Known rows, with every step that occurs:
pege -> kelu -> fili -> lilar -> rogu -> dofiz: [-1.15 -0.41 -3.51 -1.82 -0.37  1.06 -1.03  0.91  2.71  0.93  3.29  2.18
 -3.36  0.65 -0.88  0.00  0.95 -2.69  0.17  0.03 -1.58  1.52  1.01 -0.72
 -0.59  0.03  0.61 -0.95  1.72 -0.56  1.47 -2.33  0.45  0.97 -1.43  0.39
  1.11  0.84  0.34  0.78  2.60 -1.21]
mazu -> kelu -> pege -> rogu -> lilar: [-1.77  0.58 -1.08  0.63 -0.16  0.34 -1.25  0.93 -1.28  3.99  2.50 -0.37
 -3.70 -1.42  0.17  1.35  1.99 -2.62  1.03  1.20 -0.71  2.24  1.79 -1.63
 -0.59 -0.20  0.83 -2.33  2.83  1.93  1.75 -0.59 -0.16 -0.76 -0.32 -0.75
 -1.00  3.43  0.56 -0.79 -1.97 -3.11]
rogu -> dofiz -> zudes -> vivod: [-0.43 -3.25 -3.24  1.22 -2.30 -1.88 -0.66 -2.24 -0.76 -0.91 -1.56 -0.46
  0.83 -0.08 -0.44 -0.84  0.55 -0.85  1.25 -1.58 -0.82 -0.41  2.00 -0.05
 -0.77 -1.22  0.41  0.41 -2.61 -3.56  1.28 -2.05 -1.41 -2.92 -2.00  0.61
  2.62 -1.60  1.80 -4.01 -0.22 -1.17]
vivod -> kelu -> pege -> rogu -> dofiz: [-2.01 -0.95 -1.60  1.11 -1.18  0.64  0.73  0.05  1.53  0.76  2.28  0.38
 -4.24 -1.34 -1.65  0.72  1.86 -4.10  1.08  1.29 -1.78  2.54  0.93 -0.80
  0.60 -1.81  0.64  1.60  1.11  0.67 -1.18 -1.99  0.74  1.35 -1.26  0.70
  2.01  1.88  0.94 -0.49  0.23 -1.66]
fili -> dofiz -> zudes -> vivod -> mazu -> pege: [-2.61 -2.88 -2.68  3.46 -2.00 -3.21  1.75 -2.85 -1.51  2.08 -2.89 -0.24
 -1.26 -2.37 -0.95 -0.82  2.13 -1.04 -0.97 -0.56  0.04 -2.69  2.87  0.51
  0.50 -1.95 -1.30  2.55  0.87 -2.06 -1.31 -2.71  0.32 -1.96  1.50  1.26
  2.48 -1.89  4.36 -2.51 -3.22 -0.62]
rogu -> dofiz -> zudes -> vivod -> mazu: [-1.52 -3.79 -2.55  1.13 -1.73 -0.60  0.12 -1.61 -1.00  0.50 -4.29 -1.06
 -1.46 -1.26 -2.96  0.29  0.82 -1.92  2.36 -1.88  0.09 -1.74  2.87  0.06
  0.84 -1.10 -0.39  1.77 -1.68 -2.41 -0.13 -2.73 -0.87 -2.61 -1.43  0.23
  3.04 -1.56  2.02 -4.09 -0.46  0.43]
dofiz -> lilar -> zudes -> mazu: [-1.07 -1.22 -2.00  0.08  2.80 -0.20 -1.19 -1.10 -2.36 -1.09 -1.93  0.89
 -2.43  0.23 -3.45  0.83  1.78 -2.11  1.53 -0.99 -0.54 -1.56  1.52 -0.55
  1.37  0.29 -0.88 -1.13  1.11 -1.64  0.71 -1.51 -1.85 -1.43 -0.05 -0.51
 -2.55  1.84 -1.00 -2.54 -1.98  0.44]
fili -> rogu -> lilar -> kelu: [-1.16 -0.45 -2.60 -0.51 -0.69 -0.22 -2.41  0.58 -2.01  0.33  0.92  0.97
 -2.58  2.70 -0.25  2.96  2.21 -1.37  3.25  0.10 -0.16  1.24  2.28 -2.38
 -1.35  2.41  0.71 -2.94  1.42  1.07 -0.27 -0.76 -2.33  1.53  0.04 -1.91
 -0.36  1.19 -1.27 -0.40  1.48 -1.30]
vivod -> kelu -> mazu -> pege -> rogu -> lilar -> zudes: [-1.79  0.14 -1.45  0.91  0.65 -0.60 -0.11 -0.96 -2.99  0.50 -0.21  0.17
 -4.37  1.09 -0.24  1.87  2.83 -3.40  2.60  0.85 -1.54 -0.28  2.91 -0.40
  0.95  1.18  2.79  0.04  1.98 -1.59  2.12 -1.89 -1.44 -1.11  1.36 -2.59
 -1.25  3.34  0.37 -1.88 -0.61 -2.72]
pege -> kelu -> mazu -> zudes -> vivod -> dofiz: [-0.81  0.02 -3.30 -1.14 -0.31 -1.16  0.12 -1.22 -1.79  0.76 -2.01  0.37
 -0.85 -0.23 -0.91  0.56  0.52  0.15  1.73  0.35  0.12 -1.84  2.06 -1.04
  0.89  0.88  1.06 -2.11 -2.71 -2.78  0.68 -3.79  1.47 -1.11 -0.42  0.51
  1.83 -0.35  2.01 -1.76 -1.86 -1.31]
rogu -> pege -> kelu -> mazu -> zudes -> dofiz -> lilar: [-3.09 -2.61 -4.31 -1.69  1.71 -0.09 -0.17  1.62 -0.67  1.33  0.60  1.42
 -3.37  0.36 -2.56  1.37  1.99 -1.29 -1.62  1.85 -1.37  0.95  1.52 -5.70
  0.75 -0.31  0.03 -4.23  0.37 -0.94  0.56 -1.58  2.02 -2.81 -0.42  0.69
 -2.89 -0.29 -0.59 -1.65 -2.18  0.61]
zudes -> mazu -> dofiz -> lilar -> rogu -> pege -> kelu -> fili: [-2.27 -2.24 -2.40 -1.60  0.91 -1.84  0.69  3.04 -1.35  2.30 -0.11  0.16
 -4.85  0.67 -1.81 -2.80  2.38 -1.42 -2.68 -2.55 -1.35  0.63  0.32 -2.50
  0.08  2.27  2.05 -2.82  3.96 -0.86  2.48 -1.79  1.80 -1.31  0.47 -1.46
 -2.23  1.25  1.00 -0.05 -1.55 -1.96]
lilar -> kelu -> pege -> rogu: [-0.65  0.28 -0.52  0.48  1.62 -1.41 -0.95  0.58 -1.23  1.39  0.75 -0.91
 -4.56 -0.25  0.21  0.70  3.29 -1.42  1.35  0.77 -2.16  1.57 -0.64 -0.26
 -1.35 -0.64  0.25  1.18  0.47  2.68  0.09 -3.79 -0.43  0.25  2.14 -1.20
 -3.10  1.03  0.21  1.07  0.37 -0.69]
vivod -> dofiz -> zudes -> mazu -> kelu: [-0.31 -0.22 -3.25  1.42 -1.31  1.50  2.72 -0.56  1.66 -0.89 -4.78 -0.27
 -1.97  0.14 -3.50 -0.10  2.40 -0.57 -0.56  1.07 -0.28 -0.28 -0.32 -0.19
  3.48  0.10 -0.20 -0.39  2.12 -0.95 -0.76  0.70 -2.39 -0.48 -0.62  0.27
 -3.79  1.04  1.72 -2.75 -3.34 -1.06]
dofiz -> lilar -> rogu -> pege: [-4.99  0.44 -0.33 -1.91 -0.32 -0.80 -1.01 -0.62  1.64  1.71  3.56  0.46
 -3.96  1.46  0.39 -0.33  2.58 -1.47  0.13 -0.26 -1.28  1.91  2.07 -3.76
 -0.56  0.24 -0.78 -1.41  2.23 -1.28  2.89 -1.05  0.21 -0.98  2.09 -0.12
  0.11  0.90  1.65 -0.54 -0.23 -1.85]
vivod -> dofiz -> zudes -> mazu -> pege: [-1.36 -1.72 -3.05  2.72 -1.88 -2.96  1.50 -3.01 -1.68  1.23 -1.14  0.09
 -2.34 -1.63 -0.55 -0.07  3.63 -1.24 -1.10 -0.76  1.09 -1.28  1.29 -0.21
  1.85 -0.33 -1.31  0.59  2.16 -3.25 -2.27 -2.18 -0.04 -0.29  1.67  1.77
 -1.77  0.68  3.46 -1.74 -4.56 -1.20]
fili -> zudes -> mazu -> vivod -> kelu: [ 0.49  1.45 -4.10  0.05 -1.06 -0.45 -0.14  0.14  0.37  1.74 -5.32 -1.57
 -2.23 -0.01 -2.21  1.37 -0.53 -1.48  0.83  0.14 -0.33 -0.96  2.97 -1.07
  2.42  0.53 -0.40  0.78  0.20 -0.67 -0.52 -2.16 -1.22 -1.94  0.48 -1.41
 -0.69 -1.62  0.13 -3.75 -1.60  0.76]
pege -> rogu -> dofiz -> lilar -> zudes -> vivod -> mazu: [-2.95 -2.58 -2.01  0.43  1.07 -0.13 -1.11 -1.39 -1.85  0.57 -3.42 -0.31
 -2.54 -0.76 -3.50  0.55  1.54 -2.76  3.65 -0.83 -1.10 -2.06  3.47 -0.07
  0.16 -1.38 -0.10  2.11 -1.89 -0.92  1.13 -3.66 -0.90 -2.39 -0.74 -0.38
  3.44 -0.46  1.09 -4.12 -0.22  0.62]
mazu -> zudes -> vivod -> kelu -> fili -> lilar -> rogu -> pege: [-3.98  0.62 -2.71 -2.67 -0.42 -1.65 -1.04 -0.52  0.77  1.48  1.49  1.01
 -3.64  1.10  0.50 -1.05  0.97 -0.82 -0.36 -1.27 -2.04  0.16  3.37 -2.40
 -1.60  1.32  0.66 -2.81  1.94 -2.18  4.00 -2.84  1.91 -2.39  2.20 -1.36
  0.07  0.45  2.39 -0.45 -0.32 -1.91]
lilar -> zudes -> mazu -> vivod: [ 2.03  0.19 -2.76  0.17  1.08 -1.81 -2.94 -0.64 -2.38  1.96 -2.20 -0.64
 -1.29  0.13 -1.59  0.05 -0.53 -0.92  1.72 -2.20 -0.14 -0.47  0.83  0.08
  0.16 -0.83  0.05 -1.70 -1.05 -2.56  2.42 -4.47 -1.60 -2.65  0.89 -2.28
 -1.51 -0.07  0.51 -3.80 -1.96 -0.80]
lilar -> dofiz -> zudes -> vivod: [ 0.99 -3.18 -3.26  0.13 -1.91 -1.62 -1.24 -1.55 -1.62 -1.28 -2.23 -1.04
  1.47  0.48  0.38 -1.10  0.97  0.25  1.93 -1.82 -0.72 -1.22  1.41  0.39
 -1.26 -0.49  0.14 -0.46 -2.12 -3.07  1.06 -3.80 -1.80 -3.56 -0.99  1.89
  1.26 -2.23  1.20 -4.16  0.08 -0.69]
lilar -> kelu -> fili -> rogu -> dofiz -> zudes: [-0.87 -5.19 -3.67  2.18 -2.06 -1.16  0.24 -1.14  0.20 -2.09 -0.27  1.57
 -2.61  3.04 -0.59  0.71  3.82 -2.22  0.61 -2.48  0.19  1.29 -0.64 -0.23
  0.35 -0.37  2.02  0.76  0.77 -3.96 -1.20 -1.15 -0.89 -0.77 -0.81 -0.51
 -1.90 -0.15  1.92 -1.61  1.91  0.43]
kelu -> vivod -> dofiz -> zudes: [-0.20 -2.05 -1.74  0.99 -0.76 -1.30  0.14 -1.91 -0.72 -0.49 -2.18 -0.43
 -0.70  2.23  1.18  0.02  3.56 -1.75  1.33 -0.96  0.68 -0.57  1.03 -0.78
  1.50 -0.88  2.39  0.48 -1.33 -4.51  0.52 -2.38  0.00 -2.60  1.18  1.48
 -1.79 -0.62  2.92 -2.53 -0.53  0.91]
mazu -> dofiz -> zudes -> vivod -> kelu -> fili: [-0.84 -3.17 -3.07  0.22 -0.33 -3.14  2.12  1.80 -1.63  0.26 -3.47 -1.24
 -0.48  1.29 -1.13 -3.03  0.21 -0.92 -2.00 -2.90 -1.46 -1.70  1.58  0.19
  0.72  1.82  2.68  1.10  1.59 -1.99  0.47 -1.05  1.68 -2.31  0.59 -0.89
  0.46 -0.05  2.83 -1.94 -1.75 -0.47]
pege -> kelu -> vivod -> dofiz: [-0.57  1.54 -1.19 -0.81  0.54  0.09 -0.87 -0.34 -0.83  1.87 -2.26 -0.02
 -1.47  0.41  0.45 -0.31  1.96 -2.18  2.46  1.53  0.18 -0.66  2.73 -1.82
  1.13 -0.09  2.20 -1.48 -1.13 -0.97  1.35 -3.04  1.61 -0.33  0.73  1.79
  1.51  0.28  1.02 -1.24 -1.00 -0.11]
zudes -> vivod -> dofiz -> lilar: [-3.87 -1.13 -2.52 -1.33  2.50 -1.14 -1.59 -0.62 -0.77  1.13  0.80  0.41
  0.92  1.14 -0.65  0.76  2.05 -1.47  0.83  0.53  0.12 -2.08  2.74 -2.78
  0.45 -0.21 -1.28 -0.25 -1.64 -0.64  0.89 -0.80  0.30 -0.85 -0.05  3.53
  2.45 -0.60  1.95 -2.51 -1.73  1.83]
fili -> rogu -> pege -> kelu -> vivod -> dofiz: [-2.23  1.12 -1.58 -0.41  0.37 -0.31 -1.70 -1.27 -0.47  2.15 -1.91  1.00
 -2.64  0.81  0.55 -0.31  2.73 -2.54  2.78  1.21  0.27 -0.30  3.24 -2.45
  0.37 -0.39  2.18 -2.04 -0.50 -1.27  1.63 -3.23  2.39 -0.18  1.17  1.25
  2.19  0.90  1.38 -1.53 -0.92 -0.29]
pege -> kelu -> fili -> dofiz -> lilar: [-3.24 -2.88 -1.87 -0.63  3.64 -0.86  0.45  2.30 -0.13  1.37  0.12  1.78
 -0.68  0.88 -2.06 -0.31  1.35 -1.43 -3.33 -0.01 -1.08 -1.80  0.65 -2.17
  0.15 -1.25 -0.36 -0.38  1.45  0.95  1.57  0.26  1.04 -1.95 -0.66  1.65
 -0.37 -1.53  1.03 -0.21 -0.55  2.16]
mazu -> vivod -> kelu -> pege -> rogu: [-0.72  1.32 -1.40  0.44  1.43 -1.27 -1.02  0.56 -0.20  2.99 -1.08 -1.55
 -4.35 -1.04  0.02  0.43  2.22 -2.21  0.68  0.93 -2.02  1.01  0.51 -0.25
  0.02 -1.12  0.15  2.16  0.28  2.29  0.83 -4.05  0.41 -1.11  2.19 -1.29
 -1.92  0.60  1.23 -0.66 -0.90 -0.08]
fili -> dofiz -> lilar -> kelu -> mazu -> pege -> rogu: [-2.32 -0.89 -1.37  0.86  2.09 -2.32  0.50  0.80 -0.06  2.22  0.53 -0.12
 -5.04 -0.73 -1.83  1.49  2.59 -0.21 -0.12  2.26 -1.83  0.26 -1.14 -0.91
  0.31 -1.96 -0.34  2.58 -0.28  1.56  0.51 -3.30  0.65 -0.05  0.99 -0.78
 -3.42  0.33  1.88  0.01 -1.73 -0.84]
pege -> rogu -> dofiz -> zudes -> vivod -> mazu -> kelu: [-1.72 -1.24 -3.04  1.92 -1.92  1.86  2.34 -0.19  2.03  0.09 -5.42 -1.04
 -2.58 -0.78 -4.11 -0.30  1.76 -1.09  1.04  1.42 -1.35 -0.02  0.75  0.21
  2.28 -1.31  0.36  1.96  0.18  0.24  0.30 -0.45 -2.05 -1.56 -1.52 -0.53
 -0.08 -0.51  2.40 -3.92 -1.82 -1.01]
vivod -> dofiz -> zudes -> mazu -> pege -> kelu -> fili: [-0.24 -2.70 -3.11  0.63 -0.50 -2.92  2.09  1.12 -3.06  2.03 -2.87 -0.01
 -3.49 -0.34 -0.36 -2.02  3.36 -1.40 -2.65 -2.88  0.40 -1.28  0.02 -0.01
  1.15  2.46  1.92 -0.89  3.45 -2.24  0.27 -1.93  1.44 -0.97  1.03 -0.01
 -3.51  0.62  2.28  0.36 -2.16 -0.88]
mazu -> pege -> kelu -> fili -> dofiz -> lilar -> zudes -> vivod: [-2.26 -2.17 -3.35  1.13  1.75 -3.19 -0.80 -1.57 -3.50  0.16 -2.65  0.78
  0.21  0.38 -0.46 -2.02  1.55 -1.31 -0.04 -0.95 -2.31 -3.15  3.53  0.05
 -1.57 -0.42  0.79  0.00 -0.45 -1.82  3.26 -2.77 -0.92 -3.57  0.62 -0.09
  2.48 -1.42  1.52 -3.05 -1.06 -0.74]
mazu -> vivod -> kelu -> fili -> zudes -> dofiz -> lilar: [-2.05 -2.75 -4.84 -0.16  1.93 -1.63 -0.74  0.91 -0.63  2.46 -0.59  0.87
 -1.02  1.42 -1.03  0.36  1.76 -1.56 -1.58  0.51 -0.99 -0.47  2.23 -3.59
 -0.61 -1.78 -0.24 -0.89  0.86 -0.36 -1.28 -1.79  1.48 -3.18  0.88  1.80
 -1.57 -1.39 -0.62 -2.48 -1.03  2.50]
lilar -> dofiz -> zudes -> mazu -> vivod: [ 2.93 -1.63 -3.84 -0.22 -0.67 -1.56 -2.67  0.08 -1.48  1.96 -2.01 -1.33
 -1.22  0.12 -1.48  0.29  0.18 -0.48  1.36 -2.76  0.63  0.22 -0.23 -0.48
  0.58 -1.05 -0.46 -2.10 -1.03 -3.23  1.30 -5.29 -1.68 -3.25 -0.05 -0.22
 -2.76 -1.29  1.16 -4.55 -1.98 -0.39]
vivod -> mazu -> zudes -> dofiz: [ 0.09 -1.82 -3.46 -1.19 -0.43  0.75  0.67 -0.36 -1.63  0.80 -1.77  2.03
 -1.73 -0.76 -2.11  0.17  0.73 -0.46 -0.62  0.66 -0.95  0.45  1.66 -2.30
 -0.81 -1.95  0.81 -3.28 -0.52 -1.30 -2.87 -4.72  2.91 -2.63  0.54 -0.49
 -0.32 -0.10 -1.12 -1.15 -1.51  0.15]
rogu -> pege -> kelu -> mazu: [-0.52 -1.53 -1.80 -0.10 -0.71 -0.88  1.76  2.33  0.49  1.51 -1.96 -1.46
 -5.83 -1.37 -2.82  1.49 -0.63 -0.45 -0.10  1.34 -0.85  0.77 -0.48 -2.49
  2.79  2.24  0.85 -2.09  1.34 -0.89  2.50  0.02  0.56 -0.07 -1.44 -2.06
 -3.69  1.06 -0.24  0.13 -0.67 -2.81]

Rows:
[-0.58 -3.82 -3.29  0.64 -0.96 -3.36 -0.41 -1.08 -2.72  0.21 -2.39 -0.05
  0.93  0.87 -0.28 -1.09  0.61 -0.44  0.04 -2.43 -1.37 -1.90  2.70 -0.17
 -2.02 -0.86  0.93 -0.72 -1.28 -2.73  2.12 -2.69 -1.38 -3.88 -0.87 -0.26
  1.74 -1.70  2.00 -3.19 -0.31 -1.43] | rogu -> lilar -> kelu -> fili -> dofiz -> zudes -> vivod
[-1.69 -1.81 -2.88  0.21  0.65 -1.22  1.34  1.94  0.09  0.26  0.26 -1.38
 -3.30  0.81 -3.72 -0.48 -0.38 -1.07  0.24  1.78 -3.04  0.37  1.45 -2.18
  1.57 -0.09  3.30 -0.52  0.16 -0.69  0.63 -2.52  0.94 -0.33 -0.99 -2.65
  2.35  2.24  1.23 -3.67 -2.62 -4.12] | pege -> rogu -> lilar -> zudes -> vivod -> kelu -> mazu -> dofiz
[-2.78 -2.49 -4.48  1.61  2.77 -2.26 -2.31 -1.00 -1.82  1.53 -2.67  3.48
 -3.87  1.66 -1.00 -0.41  4.14 -1.82  0.22 -1.89  0.62 -1.78  0.72  0.23
 -0.40  0.90  0.70 -0.43  2.81 -0.75  0.11 -2.33  1.98 -0.25  1.46 -1.24
 -1.62  1.59  1.20 -0.58 -0.62  1.73] | vivod -> dofiz -> lilar -> zudes -> mazu -> pege -> kelu -> fili -> rogu
[-2.28 -2.58 -4.08  0.84  1.72 -2.00 -2.58 -1.50 -2.71 -0.52 -2.24  1.38
 -0.58  1.26 -1.02 -1.22  1.57 -1.96  2.08 -1.35 -1.85 -1.82  3.18 -0.15
 -1.65  0.13  1.17 -0.45 -1.06 -1.93  3.20 -2.49 -0.91 -2.86 -0.70 -0.81
  2.70 -0.42  0.45 -3.56  0.39 -0.16] | pege -> kelu -> fili -> rogu -> dofiz -> lilar -> zudes -> vivod
[ 0.18 -1.61 -1.61 -0.88 -1.53  1.36 -1.99  1.46 -1.98  2.37  2.13 -0.51
 -2.95 -0.97 -0.25  0.82  2.08 -2.26  4.23  0.44  0.00  1.27  1.86 -1.22
 -0.72 -0.63  1.06 -2.80  2.16  0.17  0.03 -5.23  0.50 -1.29 -0.73  3.34
  0.65  1.48  0.21 -2.70 -0.99 -2.28] | kelu -> vivod -> mazu -> pege -> rogu -> lilar -> dofiz
[-4.56  0.13 -1.48 -2.01 -0.09 -2.03 -1.22 -0.33  1.49  3.21  3.32 -0.17
 -4.67  1.57 -0.17  0.24  1.93 -1.54  0.82 -0.32 -1.02  1.55  1.98 -4.09
  0.36  0.18 -0.57 -1.67  1.47 -2.51  3.49 -2.54  0.82 -1.08  2.36 -0.17
 -0.19  1.19  2.93 -1.28 -1.07 -2.44] | kelu -> mazu -> vivod -> dofiz -> lilar -> rogu -> pege
[-1.96  2.23 -2.02 -2.20  1.01 -0.10 -1.99 -0.70  0.22  2.56 -0.74  0.70
 -2.72  0.97  1.05 -0.27  2.51 -2.57  2.34  1.52 -0.58 -0.67  3.79 -2.63
  0.08  0.08  1.91 -2.53 -0.38 -1.12  3.03 -4.10  1.97 -0.50  1.66  1.76
  1.43  0.61  1.43 -0.87 -0.27 -0.43] | fili -> lilar -> rogu -> pege -> kelu -> vivod -> dofiz
[-3.04 -2.77 -2.99 -0.58  3.73 -1.72 -0.07  2.11 -0.18  2.19 -1.05  1.10
 -0.63  0.71 -3.30 -0.05  0.22 -1.86 -2.72 -0.71 -1.01 -2.32  1.63 -2.18
  0.97 -1.61 -1.16  0.06  1.25  0.19  1.38 -0.72  1.02 -2.65 -0.26  1.42
 -0.26 -1.29  1.97 -1.99 -2.23  2.35] | zudes -> mazu -> vivod -> kelu -> fili -> dofiz -> lilar
[-1.90 -3.02 -1.50  1.50  1.10 -1.27  2.69  0.55 -1.10  1.30 -2.77  2.00
 -0.11  0.00 -2.70 -2.30 -0.42 -1.38 -2.39 -1.10 -1.99 -2.92  1.92  1.34
 -0.82 -2.43  1.54  0.03  2.86 -0.30  1.37 -1.08  0.95 -2.44 -0.21 -0.44
  2.59  0.37  2.44 -0.98 -1.14 -1.61] | rogu -> lilar -> zudes -> vivod -> mazu -> kelu -> fili -> dofiz
[ 0.27 -3.99 -3.21  1.01 -2.65  0.92  0.62  0.12 -0.86 -0.17 -0.70 -1.07
 -3.26  0.95 -0.22  1.07  4.82 -2.59  1.63 -0.98 -0.06  0.99  0.19 -0.66
  1.19 -0.09  1.40 -1.02  2.76 -2.23 -0.68 -3.25 -2.21 -2.69 -0.10  2.19
 -3.37  0.22  1.80 -3.17 -0.07 -1.03] | vivod -> mazu -> kelu -> pege -> rogu -> lilar -> dofiz -> zudes
[-1.94 -1.18 -2.73  1.22 -1.41  0.20  0.31 -0.28  0.61  0.53  1.71  0.63
 -3.93 -1.64 -1.96  0.51  1.20 -3.17  1.42  0.95 -1.97  2.41  1.33 -0.81
  0.19 -1.86  0.98  0.51 -0.19 -0.46 -0.53 -3.03  1.21 -0.41 -1.62 -0.08
  2.02  0.97  1.48 -1.39 -0.65 -1.95] | mazu -> zudes -> vivod -> kelu -> pege -> rogu -> dofiz
[ 0.31 -1.90 -3.52 -0.29 -2.48  0.24 -0.79  0.99 -1.40  1.74  1.45 -0.76
 -3.10 -0.80 -0.42  1.65  1.31 -1.20  3.64  0.98 -0.47  0.63  1.89 -0.94
 -0.48  0.08  0.60 -2.15  2.17 -0.34 -0.92 -4.67 -0.16 -1.32 -1.31  2.85
  0.08  0.92 -0.32 -2.95 -0.59 -3.03] | fili -> zudes -> vivod -> kelu -> mazu -> pege -> rogu -> lilar -> dofiz
[-3.61 -1.86 -3.78  0.05  1.89 -0.13 -1.56  1.26  0.82  2.15  1.73  0.04
 -3.77 -0.37 -3.30  1.81  2.20 -4.10  0.63  0.94 -1.17  1.26  1.76 -3.44
  1.77 -1.46 -1.33  0.35  0.48  0.44  0.62 -1.47 -0.04 -0.97 -1.31  1.71
 -0.24  0.39  1.37 -3.04 -2.01  1.06] | zudes -> mazu -> vivod -> kelu -> pege -> rogu -> dofiz -> lilar
[-1.70 -2.56 -3.72  3.85 -0.78 -3.96  1.25 -1.35 -2.48  1.76 -0.45  0.33
 -3.13 -1.33 -1.24 -0.07  2.69 -0.09 -1.22 -0.87  0.56 -1.02  0.95 -0.38
  0.37 -0.19 -1.39  0.07  3.58 -1.83 -2.80 -1.22  0.37 -0.89  1.70  0.91
 -3.68 -0.29  1.85 -0.81 -3.92 -0.66] | dofiz -> lilar -> kelu -> fili -> zudes -> mazu -> pege
[-3.33 -2.41 -4.41  3.42 -0.02 -2.87  0.71 -2.11 -1.88  0.91 -1.22  1.61
 -3.79 -0.74 -2.22 -0.27  3.38 -3.07 -0.41 -0.71 -0.20 -1.43  2.59 -0.18
  1.76  0.20 -0.70  1.03  4.08 -2.35 -1.63 -1.48  0.63 -0.13  1.57  0.43
 -0.69  1.89  2.85 -2.03 -4.05 -0.64] | vivod -> kelu -> fili -> rogu -> dofiz -> lilar -> zudes -> mazu -> pege
[-4.58 -2.05 -2.36  0.67 -1.00 -2.46 -0.83 -1.32 -0.75  0.86 -0.68  1.99
 -3.32  0.88 -0.41 -1.23  1.23 -0.75  0.07 -2.28 -0.39  0.29  2.40 -1.80
 -1.48  0.58  1.37 -2.27  1.99 -2.44  1.65 -1.19  3.38 -1.88  1.25 -2.20
  1.23  1.12  2.43 -1.41 -1.42 -1.20] | mazu -> zudes -> vivod -> kelu -> fili -> rogu -> pege
[-1.50  0.94 -2.14 -0.97  0.77  0.01 -2.61  1.42  0.00  3.23 -2.23 -0.34
 -4.46 -0.05 -0.36 -1.42  1.67 -2.51  1.67  2.14 -2.19  2.20  3.52 -4.66
 -0.16 -0.89  2.04 -3.50  0.27 -0.17  4.64 -3.19  1.49 -3.80  0.76 -0.40
 -1.38 -0.56 -0.70 -2.25 -1.01 -0.82] | zudes -> dofiz -> lilar -> rogu -> pege -> kelu -> vivod
[-2.18  0.70 -4.14 -2.55  0.20 -1.37 -1.01 -1.59 -0.76  1.41 -0.47  1.10
 -2.10  0.34 -0.30  0.58  1.10 -0.26  1.65  0.38 -0.61 -1.84  3.10 -1.87
 -0.14  1.02  0.80 -3.16 -1.94 -2.92  2.35 -4.86  1.81 -1.28  0.48  0.51
  1.73 -0.04  2.41 -1.39 -1.15 -1.63] | fili -> lilar -> rogu -> pege -> kelu -> mazu -> zudes -> vivod -> dofiz
[ 0.71 -1.28 -2.45 -0.98 -1.44  2.08 -1.14  1.79 -1.21  1.44  2.38 -0.28
 -3.04 -0.99 -1.08  0.86  2.20 -2.20  2.95  0.58 -0.59  1.72  0.76 -0.97
 -0.33  0.14  0.11 -3.95  3.90  1.17 -0.64 -4.00 -0.88 -0.28 -1.23  3.24
 -0.95  2.72 -0.66 -2.04 -1.20 -3.14] | zudes -> mazu -> kelu -> pege -> rogu -> lilar -> dofiz
[-2.50 -0.31 -1.77  1.86  2.53 -0.68 -0.51 -0.22 -0.70  1.82 -1.93 -0.91
 -4.42 -0.97 -1.55 -0.21  3.60 -2.19  1.27  1.39 -2.69  0.11  0.55  0.20
 -0.07 -1.75  0.07  2.15  0.77  2.20  1.58 -3.13 -0.65 -2.05  1.72 -0.82
 -2.25  1.00  1.71 -1.67 -1.53 -0.26] | dofiz -> lilar -> zudes -> vivod -> mazu -> kelu -> pege -> rogu
[ 0.34 -2.04 -3.11 -0.62 -2.08  0.54 -0.51  1.36 -2.16  1.77  1.66  0.02
 -3.56 -0.57 -0.57  0.90  2.43 -1.86  2.60 -0.51  0.10  0.68  1.46 -0.63
 -0.60  0.40  0.83 -2.64  4.02 -0.27 -1.82 -4.63  0.30 -0.98 -0.75  3.00
 -1.11  1.80 -0.53 -2.18 -1.04 -2.41] | vivod -> kelu -> fili -> zudes -> mazu -> pege -> rogu -> lilar -> dofiz
[-1.78 -0.83 -2.76 -0.26  3.07 -0.84 -0.91 -0.60 -2.39 -0.45 -1.06  0.51
 -2.50  3.02 -0.74  1.44  3.34 -2.93  1.88  0.34 -1.04 -1.80  1.82 -1.58
  1.74  1.13  1.94 -0.51 -0.12 -2.68  2.68 -2.35 -1.74 -1.45  1.63 -0.43
 -1.46  0.50  0.71 -2.38  0.25  0.47] | pege -> kelu -> mazu -> vivod -> dofiz -> lilar -> zudes
[-5.14  1.00 -1.40 -1.40 -0.12 -0.48 -0.87 -0.68  1.88  2.39  1.45  0.27
 -4.80  1.08 -1.15 -0.80  2.85 -2.10  1.18  0.62 -1.46  1.70  2.95 -4.19
  0.74 -0.28 -0.46 -2.16  2.57 -1.61  3.30 -1.68  0.51 -1.45  2.05  0.47
 -0.51  1.76  2.48 -1.93 -2.38 -2.33] | zudes -> mazu -> kelu -> vivod -> dofiz -> lilar -> rogu -> pege
[-1.46 -0.57 -3.64 -1.08  0.22  0.04  0.88  1.70 -0.25  0.63 -0.11  0.78
 -5.83  0.38 -2.71  2.20  0.65  0.95  0.11  0.93 -0.40  1.33 -0.69 -3.13
  2.89  2.00  1.68 -4.10 -0.24 -3.54  2.17 -2.40  2.09 -3.09 -0.26 -2.85
 -5.70 -0.58  1.69 -0.20 -1.99 -1.37] | vivod -> dofiz -> lilar -> rogu -> pege -> kelu -> mazu -> zudes
